Below are the code and all the weights of a small trained network. Each question names an input and a target symbol and asks about switching units off, where a switched-off unit gives its printed mean instead of its output.

import numpy as np


def w(rows, s, z=0):
    codes = np.array(rows[::2]) - 128.0
    scale = np.full(codes.shape[1], s)
    scale[-1] = z or s
    return codes * scale


def f(y):
    return np.maximum(y, 0)


def softmax(a):
    e = np.exp(a - a.max(-1, keepdims=True))
    return e / e.sum(-1, keepdims=True)


def log_softmax(a):
    a = a - a.max(-1, keepdims=True)
    return a - np.log(np.exp(a).sum(-1, keepdims=True))


def net(x, mask):
    ids = ['αβδζηθλμξτφψω'.index(c) for c in x.split()]
    T = len(ids)
    res = E[ids] + P[:T]
    r = res
    for j in range(2):
        rows = slice(2 * j, 2 * j + 2)
        q, k, v = (r @ M[0][rows].T for M in (Q, K, V))
        z = softmax(np.where(np.tri(T) > 0, q @ k.T / 2**0.5, -1e9)) @ v
        o = O[0][rows]
        res = res + np.where(mask[j], z, o[:, -1]) @ o[:, :-1]
    y = f(res @ A[0][:, :-1].T + A[0][:, -1])
    res = res + np.where(mask[2:18], y, B[0][:, -1]) @ B[0][:, :-1]
    return log_softmax(res[-1] @ U[:, :-1].T + U[:, -1])


Q, K, V, O, A, B = {}, {}, {}, {}, {}, {}
E = w([
[171,254,62],'α',
[151,233,46],'β',
[96,103,118],'δ',
[98,161,98],'ζ',
[132,143,133],'η',
[167,184,146],'θ',
[159,147,183],'λ',
[99,126,161],'μ',
[140,170,150],'ξ',
[150,174,67],'τ',
[55,123,85],'φ',
[117,133,128],'ψ',
[112,191,4],'ω',
],0.011)
P = w([
[148,134,122],'0',
[72,240,158],'1',
[201,2,102],'2',
[133,132,50],'3',
[103,243,216],'4',
[215,52,122],'5',
],0.0098)
Q[0] = w([
[131,163,73],'h1',
[108,229,192],'h1',
[19,108,163],'h2',
[145,172,254],'h2',
],0.018)
K[0] = w([
[61,45,64],'h1',
[231,54,112],'h1',
[3,102,125],'h2',
[141,198,245],'h2',
],0.017)
V[0] = w([
[64,81,253],'h1',
[11,83,107],'h1',
[89,131,198],'h2',
[191,134,157],'h2',
],0.015)
O[0] = w([
[247,209,105,4],'h1',
[192,148,237,126],'h1',
[135,182,50,93],'h2',
[75,79,101,127],'h2',
],0.013,0.0034)
A[0] = w([
[197,166,95,17],'n1',
[174,130,102,74],'n2',
[101,217,91,68],'n3',
[153,158,192,146],'n4',
[41,252,192,1],'n5',
[146,95,97,153],'n6',
[204,39,118,150],'n7',
[53,148,176,88],'n8',
[172,210,118,114],'n9',
[161,124,102,93],'n10',
[93,232,177,207],'n11',
[113,207,146,78],'n12',
[155,147,116,210],'n13',
[148,109,132,227],'n14',
[116,143,112,45],'n15',
[137,142,139,87],'n16',
],0.011,0.0066)
B[0] = w([
[79,222,144,158],'n1',
[87,143,132,143],'n2',
[205,155,71,202],'n3',
[67,124,79,194],'n4',
[6,11,139,218],'n5',
[91,127,143,160],'n6',
[149,154,23,209],'n7',
[212,171,86,222],'n8',
[176,33,149,204],'n9',
[102,131,120,138],'n10',
[129,251,149,254],'n11',
[191,81,161,179],'n12',
[112,65,179,195],'n13',
[143,73,205,203],'n14',
[165,107,115,132],'n15',
[118,116,124,133],'n16',
],0.027,0.0079)
U = w([
[170,20,87,120],'α',
[116,42,116,125],'β',
[107,46,182,103],'δ',
[74,225,170,229],'ζ',
[174,222,141,162],'η',
[154,213,62,3],'θ',
[254,157,117,70],'λ',
[195,113,224,195],'μ',
[170,183,104,90],'ξ',
[82,171,116,129],'τ',
[56,90,203,95],'φ',
[122,137,154,164],'ψ',
[45,114,138,115],'ω',
],0.0071,0.0056)

Each question gives the input, a string of symbols that net reads in full, and the target symbol t.
The units are the heads (2 rows each of Q, K, V and O) and the neurons (one row each of A and B). Each row of codes is followed by its name. A weight is (code - 128) times the scale printed after its matrix; where a second scale follows, it is the last column's (O, A, B and U).
mask holds one flag per unit, heads first, then neurons. A switched-off unit (its flag False) gives its mean, the last column of its rows in O or B, instead of its output. The means were averaged over made-up inputs and are rounded, as every weight is.
A unit's drop is (log p(t) with every unit on - log p(t) with that unit switched off) / (log p(t) with every unit on - log p(t) with every unit switched off).
The circuit of an input: a set's keep is (log p(t) with only the set's units on - log p(t) with every unit switched off) / (log p(t) with every unit on - log p(t) with every unit switched off). Starting from the 12 units with the biggest drops (on a tie, the unit counted first), units are removed one at a time, each time the one whose removal leaves the highest keep (on an exact tie, the one counted first), for as long as the keep stays at least 0.8.
units of the circuit, in order: the units of the circuit, biggest drop first
most important unit: the unit with the biggest drop
k most important neurons: the k neurons with the biggest drops, biggest first
heads that matter: for each layer, one digit per head in row order, 1 if its drop is at least 0.15 and else 0, layers parted by /
input φ ω ζ φ η, target ζ: heads that matter : 10
input λ θ λ ζ δ, target λ: most important unit : h1
input μ α ω φ λ, target ω: units of the circuit, in order : [h1; h2]
input μ ζ θ ζ β, target θ: heads that matter : 10
input μ τ α η β, target α: heads that matter : 10
input τ δ μ η λ, target μ: heads that matter : 11
input φ ζ μ ζ λ, target μ: 3 most important neurons : [n9; n11; n12]
input μ λ α η μ, target α: units of the circuit, in order : [h1; n8; n11]
input μ ψ μ ψ τ, target μ: 3 most important neurons : [n9; n11; n12]
input δ μ φ δ μ, target φ: 3 most important neurons : [n5; n11; n9]
input φ θ μ ξ ω, target μ: heads that matter : 10
input φ ψ ζ ζ ω, target ζ: 3 most important neurons : [n11; n5; n9]
input ζ μ α ζ τ, target α: heads that matter : 10
input ζ λ μ θ, target μ: heads that matter : 10
input τ δ φ η θ, target φ: heads that matter : 10
input φ τ λ ω, target λ: units of the circuit, in order : [n8; h1; n5]
input ζ λ μ ψ θ, target μ: 4 most important neurons : [n9; n11; n12; n5]
input θ θ ω μ δ, target ω: heads that matter : 11
input μ α α τ τ, target α: most important unit : h1
input λ δ θ τ ξ, target θ: units of the circuit, in order : [h1; n3; h2]
